Below is a small trained network, with its code and all its weights. Each question gives an input and a target symbol and asks what happens when units are switched off, that is, made to give their printed mean instead of their output.

import numpy as np


def w(rows, s, z=0):
    codes = np.array(rows[::2]) - 128.0
    scale = np.full(codes.shape[1], s)
    scale[-1] = z or s
    return codes * scale


def norm(h):
    return h / np.sqrt((h * h).mean(-1, keepdims=True) + 1e-5)


def f(y):
    return np.maximum(y, 0)


def softmax(a):
    e = np.exp(a - a.max(-1, keepdims=True))
    return e / e.sum(-1, keepdims=True)


def log_softmax(a):
    a = a - a.max(-1, keepdims=True)
    return a - np.log(np.exp(a).sum(-1, keepdims=True))


def net(x, mask):
    ids = ['αβγδεζηλμπσψω'.index(c) for c in x.split()]
    T = len(ids)
    res = E[ids] + P[:T]
    q, k, v = (norm(res) @ M[0].T for M in (Q, K, V))
    z = softmax(np.where(np.tri(T) > 0, q @ k.T / 4**0.5, -1e9)) @ v
    res = res + np.where(mask[0], z, O[0][:, -1]) @ O[0][:, :-1]
    y = f(norm(res) @ A[0][:, :-1].T + A[0][:, -1])
    res = res + np.where(mask[1:9], y, B[0][:, -1]) @ B[0][:, :-1]
    return log_softmax(norm(res)[-1] @ U[:, :-1].T + U[:, -1])


Q, K, V, O, A, B = {}, {}, {}, {}, {}, {}
E = w([
[133,149,190,169],'α',
[138,153,186,182],'β',
[91,131,190,146],'γ',
[187,164,121,170],'δ',
[88,157,177,166],'ε',
[176,142,126,173],'ζ',
[127,147,191,173],'η',
[168,173,165,170],'λ',
[177,170,135,177],'μ',
[163,169,178,178],'π',
[116,116,65,199],'σ',
[125,113,5,124],'ψ',
[144,206,175,87],'ω',
],0.016)
P = w([
[135,1,201,98],'0',
[136,33,194,113],'1',
[146,65,189,139],'2',
[148,83,185,151],'3',
[155,106,180,162],'4',
[149,118,171,167],'5',
[147,144,175,183],'6',
[139,158,163,190],'7',
[125,170,164,182],'8',
[109,178,153,176],'9',
[79,178,140,168],'10',
[65,161,130,166],'11',
],0.0085)
Q[0] = w([
[120,174,141,220],'H0',
[93,90,69,81],'H0',
[118,162,100,186],'H0',
[137,203,185,255],'H0',
],0.0098)
K[0] = w([
[31,231,107,134],'H0',
[154,46,191,102],'H0',
[39,176,111,104],'H0',
[34,254,80,159],'H0',
],0.0089)
V[0] = w([
[3,206,204,22],'H0',
[84,80,220,134],'H0',
[2,58,134,163],'H0',
[152,211,244,132],'H0',
],0.0083)
O[0] = w([
[250,123,164,99,78],'H0',
[168,127,111,171,170],'H0',
[130,206,119,221,88],'H0',
[156,62,139,140,253],'H0',
],0.012,0.0078)
A[0] = w([
[130,122,112,150,124],'N0',
[106,157,166,136,181],'N1',
[133,117,110,173,47],'N2',
[156,96,28,92,170],'N3',
[130,115,168,99,185],'N4',
[190,67,118,88,2],'N5',
[118,140,177,171,197],'N6',
[137,134,8,153,158],'N7',
],0.017,0.0041)
B[0] = w([
[140,115,154,124,162],'N0',
[133,111,137,36,177],'N1',
[132,133,200,145,175],'N2',
[119,191,76,11,152],'N3',
[90,74,86,74,188],'N4',
[87,136,126,73,197],'N5',
[111,196,127,79,255],'N6',
[109,177,242,67,182],'N7',
],0.011,0.0084)
U = w([
[160,121,145,154,51],'α',
[137,127,155,143,166],'β',
[245,213,138,139,131],'γ',
[110,107,116,130,111],'δ',
[204,142,145,179,83],'ε',
[123,125,129,142,172],'ζ',
[158,133,137,146,68],'η',
[175,76,138,58,157],'λ',
[84,104,135,116,254],'μ',
[104,64,123,197,175],'π',
[98,251,71,79,87],'σ',
[76,227,137,135,101],'ψ',
[218,96,122,89,110],'ω',
],0.014,0.0046)

Each question gives the input, a string of symbols that net reads in full, and the target symbol t.
The units are the heads (4 rows each of Q, K, V and O) and the neurons (one row each of A and B). Each row of codes is followed by its name. A weight is (code - 128) times the scale printed after its matrix; where a second scale follows, it is the last column's (O, A, B and U).
mask holds one flag per unit, heads first, then neurons. A switched-off unit (its flag False) gives its mean, the last column of its rows in O or B, instead of its output. The means were averaged over made-up inputs and are rounded, as every weight is.
A unit's drop is (log p(t) with every unit on - log p(t) with that unit switched off) / (log p(t) with every unit on - log p(t) with every unit switched off).
The circuit of an input: a set's keep is (log p(t) with only the set's units on - log p(t) with every unit switched off) / (log p(t) with every unit on - log p(t) with every unit switched off). Starting from all 9 units, units are removed one at a time, each time the one whose removal leaves the highest keep (on an exact tie, the one counted first), for as long as the keep stays at least 0.8.
units of the circuit, in order: the units of the circuit, biggest drop first
k most important neurons: the k neurons with the biggest drops, biggest first
drop when u is switched off: that unit's drop, to one decimal
input ω μ ζ ζ π λ μ ω σ ω ζ, target λ: units of the circuit, in order -> [H0]
input σ ω ω ζ ψ μ λ, target σ: units of the circuit, in order -> [H0; N6]
input ω μ μ μ μ λ γ ζ γ ω, target λ: units of the circuit, in order -> [H0; N4]
input ψ ω μ σ π, target σ: 2 most important neurons -> [N6; N1]
input ψ σ μ ω δ ω λ, target λ: 2 most important neurons -> [N5; N4]
input σ β δ ζ σ γ ω π, target λ: units of the circuit, in order -> [H0; N4]
input λ β μ μ ε σ β, target ψ: 2 most important neurons -> [N6; N7]
input μ μ ω μ β ω ω α, target λ: 2 most important neurons -> [N5; N4]
input ψ α ω σ ζ δ ω β β β ψ γ, target σ: units of the circuit, in order -> [H0; N6]
input γ η δ λ ψ σ ε ζ, target γ: drop when N5 is switched off -> 0.1
input γ β μ σ ψ μ, target σ: drop when H0 is switched off -> 2.0
input π β γ ε, target γ: drop when H0 is switched off -> 1.1
input ω ζ μ δ ω λ ω μ ω μ ε ζ, target γ: drop when H0 is switched off -> 0.4
input μ σ μ π, target ψ: units of the circuit, in order -> [H0]
